Questions about the table below. Indices start at 1.
1) The entry in row 3 and column 3?
2) The entry directly above 112?
3) The entry just right of the largest entry?
4) The entry in row 2 and column 1?
5) The entry in the bottom-right corner?
6) The bottom entry of the column that holds the largest entry?
7) The entry in the top-right corner?
8) The entry in row 1 and column 2?
[[130 128 128 138 126 128 121 120 120]
 [129 128 128 131 127 128 126 126 125]
 [138 133 134 143 126 135 133 123 123]
 [132 128 128 145 123 128 115 114 113]
 [126 126 127 127 127 128 127 128 127]
 [123 125 125 126 127 125 120 125 125]
 [150 140 139 157 124 136 135 120 117]
 [130 128 128 135 126 128 122 122 122]
 [133 128 128 147 123 128 114 113 112]]
1) 134
2) 122
3) 124
4) 129
5) 112
6) 147
7) 120
8) 128

[134 118 102 132 151]
Read off the first entry.
Answer: 134
Read off the third entry from the right.
Answer: 102
Read off the second entry from the right.
Answer: 132

array([[128, 130, 125, 121, 129, 126],
       [128, 127, 130, 135, 129, 130],
       [129, 136, 121, 106, 127, 118],
       [131, 127, 130, 130, 130, 130],
       [129, 129, 129, 131, 128, 128],
       [128, 128, 127, 127, 129, 128],
       [130, 129, 129, 127, 129, 128],
       [127, 124, 126, 127, 131, 131],
       [128, 127, 130, 133, 129, 130],
       [129, 123, 129, 131, 131, 132],
       [128, 129, 127, 124, 129, 127],
       [129, 126, 129, 130, 131, 131],
       [129, 134, 122, 109, 125, 119]])
The bottom entry of the column that holds the largest entry is 134
Report the first entry on the diagonal from the top-right corner.
A: 126
Report the second entry in reading order.
A: 130
The entry directly below 135: 106
The 1st entry on the main diagonal is 128
Report the bottom-right entry.
A: 119
Report the 4th entry, reading row by row.
A: 121
Report the 3rd-last entry, reading row by row.
A: 109
Report the largest entry.
A: 136
Report the smallest entry in the last column.
A: 118
The largest entry in the first column: 131
Report the first entry in the row that holds the largest entry.
A: 129
Report the bottom-left entry.
A: 129
Report the entry just left of 119.
A: 125
The third entry on the main diagonal is 121
The entry just right of the smallest entry: 127
Report the 2nd largest entry.
A: 135
The 3rd entry, reading row by row: 125

((125, 122, 146, 147, 108), (147, 127, 118, 145, 126), (123, 122, 119, 99, 144), (135, 125, 125, 154, 118), (124, 128, 131, 127, 123), (127, 122, 134, 142, 120), (116, 136, 138, 122, 117), (122, 134, 138, 139, 112), (135, 118, 131, 150, 115), (128, 126, 139, 144, 115), (138, 130, 124, 145, 125), (129, 132, 134, 143, 111), (135, 126, 121, 139, 128))
The first entry in reading order: 125
Give the centre entry.
Answer: 138
Give the entry just right of the largest entry.
Answer: 118
Give the entry just right of the centre entry.
Answer: 122
Give the second smallest entry.
Answer: 108
The entry just left of the centre entry: 136
The entry just left of 99 is 119
Give the third smallest entry.
Answer: 111
Give the entry just left of 136.
Answer: 116

m =
[[126 114 127 132 115 108 127 112 117]
 [128 149 141 122 127 124 109 122 121]
 [137 117 121 139 121 104 127 118 122]
 [115 126 142 128 113 117 123 116 112]
 [140 121 120 141 123 104 127 122 122]
 [142 124 120 145 125 106 126 127 122]
 [115 124 140 128 113 117 124 115 112]
 [136 141 131 125 125 152 139 136 138]
 [128 149 141 122 127 124 109 121 121]
 [131 149 138 121 130 124 108 121 122]
 [131 149 138 121 130 124 108 120 123]
 [134 129 122 111 141 134 111 110 130]
 [135 131 114 124 129 130 139 137 154]
 [128 130 130 150 132 120 133 149 120]
 [143 127 121 147 127 107 127 131 122]
 [136 141 130 125 125 151 139 136 139]]
Indices start at 1.
The entry at row 1, column 1 is 126
The entry at row 1, column 2 -> 114
The entry at row 1, column 3 -> 127
Read off the entry at row 2, column 1.
A: 128
Read off the largest entry.
A: 154
The entry directly below 110 is 137
Read off the entry at row 3, column 1.
A: 137
Read off the top-right entry.
A: 117
The entry in the bottom-left corner -> 136
Read off the entry directly above the largest entry.
A: 130
The entry in row 3 and column 3: 121
Read off the entry directly below 145.
A: 128
Read off the entry at row 3, column 2.
A: 117
Read off the entry at row 2, column 3.
A: 141
Read off the entry in the bottom-right corner.
A: 139

[144 124 143 109 141  99 113 138 140 135 134 117 132 139]
The entry just right of 138 -> 140
The minimum: 99

Questions about the grid below. Rows and columns are numbered from 1.
1) Read off the entry directly above the largest entry.
2) Read off the entry in the bottom-left corner.
3) Read off the entry in row 2 and column 1.
4) Read off the entry just right of 133.
5) Read off the entry in row 2 and column 3.
6) Read off the entry in the top-left corner.
7) Read off the entry just left of 126.
8) Read off the entry in row 1 and column 3.
[[109 132 127 137 130 131]
 [105 128 118 144 110 127]
 [109 121 118 124 126 127]
 [110 119 119 121 153 123]
 [133 119 124 132 142 125]]
1) 126
2) 133
3) 105
4) 119
5) 118
6) 109
7) 124
8) 127
